[[ 72 -93 -99]
 [ 11  -7   2]
 [ 48 -37 -57]
 [-21  49  40]
 [ 69 -56 -59]]
->
[[ -7   2]
 [-37 -57]]

[[  7  13 -86 -47]
 [ -7 -29  19  19]
 [ -2  33  68  24]
 [ 50 -14  65  27]
 [-61   3  -2 -66]]
->
[[-29  19]
 [ 33  68]]

[[99  5 10]
 [67  0 12]
 [42  3 21]]
->
[[ 0 12]
 [ 3 21]]

[[ -62 -109  -45]
 [  62   70   48]
 [  69 -113  -15]
 [ -51  -75   39]
 [   7  -17 -112]]
->
[[  70   48]
 [-113  -15]]

[[-29 -21 -62 -34]
 [-85 -90 -87 -91]
 [-45 -42 -46 -45]
 [ 58  57  47  58]]
->
[[-90 -87]
 [-42 -46]]

[[ -7  86  87]
 [-17  44  67]
 [-91 -37  24]]
->
[[ 44  67]
 [-37  24]]

[[-1 -7 -2 89]
 [92  0 89 -1]
 [ 2 -3 89 -3]
 [94 91 91  6]
 [92  0 89 -1]]
->
[[ 0 89]
 [-3 89]]

[[-13 -73 -40   4 -29]
 [ 42 -31 -26  21 -90]
 [-11 -27 -86 -95  -9]]
->
[[-31 -26]
 [-27 -86]]
---
[[-11  51 -23]
 [-14 -99   7]
 [ 86 -76 -27]
 [ 47 -50  -2]
 [ 16 -60 -23]]
->
[[ 51 -23]
 [-99   7]]

[[-34 -79  49  40 -90]
 [-34 -81  50  41 -92]
 [-31 -74  45  38 -84]
 [-30 -71  44  36 -81]
 [  7  16 -10  -8  18]]
->
[[-79  49]
 [-81  50]]

[[ 42 -57  76 -57 -86]
 [ 23  -2  71 -58 -92]
 [ 42 -56  -7 -39   6]
 [  1  80 -55 -64  46]]
->
[[-57  76]
 [ -2  71]]

[[-14  66 -57 -46  40]
 [ 19 -84  80  62 -56]
 [ 12 -57  56  38 -42]
 [ 17 -76  65  54 -46]]
->
[[ 66 -57]
 [-84  80]]

[[107 -19 -42]
 [ 27 -28 -17]
 [ 60 -68 -12]
 [ 91   9 -62]]
->
[[-19 -42]
 [-28 -17]]

[[ 29   3  67  -9]
 [ 86  49  57  92]
 [ -8 -20  41   4]
 [ 14  18   4 -33]]
->
[[ 3 67]
 [49 57]]

[[-19  95  62 -74]
 [-35 -21 -75  16]
 [ 22 -15  24   9]]
->
[[ 95  62]
 [-21 -75]]

[[ 26 -20 -45 -16  97]
 [-30 -21  68  -3  21]
 [-19 -21  59 -40 -75]
 [-18   1  26 -17 -21]
 [-39 -11  99 108 -36]]
->
[[-20 -45]
 [-21  68]]
---
[[ 84 -24  32  46 -20 -84 -15 -20 -16 -36]
 [-26  -8   0  26 -85 -59   1 -19  18 -26]
 [-16  18  43  16 -19 -64 -38 -77 -73 -23]
 [-27   0  36  34   8 -25 -32 -74 -72 -38]
 [-27   0  36  34   8 -25 -32 -74 -72 -38]
 [-27   0  36  34   8 -25 -32 -74 -72 -38]]
->
[[-36 -16 -20 -15 -84 -20  46  32 -24  84]
 [-26  18 -19   1 -59 -85  26   0  -8 -26]
 [-23 -73 -77 -38 -64 -19  16  43  18 -16]
 [-38 -72 -74 -32 -25   8  34  36   0 -27]
 [-38 -72 -74 -32 -25   8  34  36   0 -27]
 [-38 -72 -74 -32 -25   8  34  36   0 -27]]

[[-19 -27 -28 -23 -21 -29  -4  48 -10]
 [-30   0  17 -20 -62   1 -24 -14 -21]
 [ 65  27 -40 -15  18  32 -11  32  53]
 [ 34  45   7  20   3   2  15  -4  13]
 [-30  13  62  13  -7 -27  13 -39 -42]
 [ -2   4 -19  82  45  -9  58 -16   2]
 [  7  -4  -1  52  73 -20  48  -5  -1]
 [ 26  18 -14  -7 -26  68 -33 -33  37]
 [ -1  22  10  68  39 -38  60  -8 -16]]
->
[[-10  48  -4 -29 -21 -23 -28 -27 -19]
 [-21 -14 -24   1 -62 -20  17   0 -30]
 [ 53  32 -11  32  18 -15 -40  27  65]
 [ 13  -4  15   2   3  20   7  45  34]
 [-42 -39  13 -27  -7  13  62  13 -30]
 [  2 -16  58  -9  45  82 -19   4  -2]
 [ -1  -5  48 -20  73  52  -1  -4   7]
 [ 37 -33 -33  68 -26  -7 -14  18  26]
 [-16  -8  60 -38  39  68  10  22  -1]]

[[ -47   75   58  -52   28   74   22 -100  -58]
 [  81  -50   15   70   41  -92  -67  -50   52]
 [  15  -41   45   75  -18 -100  -49  -32  102]]
->
[[ -58 -100   22   74   28  -52   58   75  -47]
 [  52  -50  -67  -92   41   70   15  -50   81]
 [ 102  -32  -49 -100  -18   75   45  -41   15]]

[[-96   3 -52 -24  26 102  71 -76 -18 -71 -62]
 [ 10  51  25  -2  88 -77 -27 -50   2 -46 -46]]
->
[[-62 -71 -18 -76  71 102  26 -24 -52   3 -96]
 [-46 -46   2 -50 -27 -77  88  -2  25  51  10]]

[[  11  -93]
 [-103  -28]
 [ -29  -24]
 [  89   67]
 [ -60   94]
 [  26  -73]
 [ 108  -22]
 [ -70  -97]
 [  11   17]]
->
[[ -93   11]
 [ -28 -103]
 [ -24  -29]
 [  67   89]
 [  94  -60]
 [ -73   26]
 [ -22  108]
 [ -97  -70]
 [  17   11]]

[[-16   0   9   0  21  20  24  89 -40 -21 -22  19]
 [ -4  20  16 -32 -34 -25 -28  15 -45 -17   8  13]]
->
[[ 19 -22 -21 -40  89  24  20  21   0   9   0 -16]
 [ 13   8 -17 -45  15 -28 -25 -34 -32  16  20  -4]]
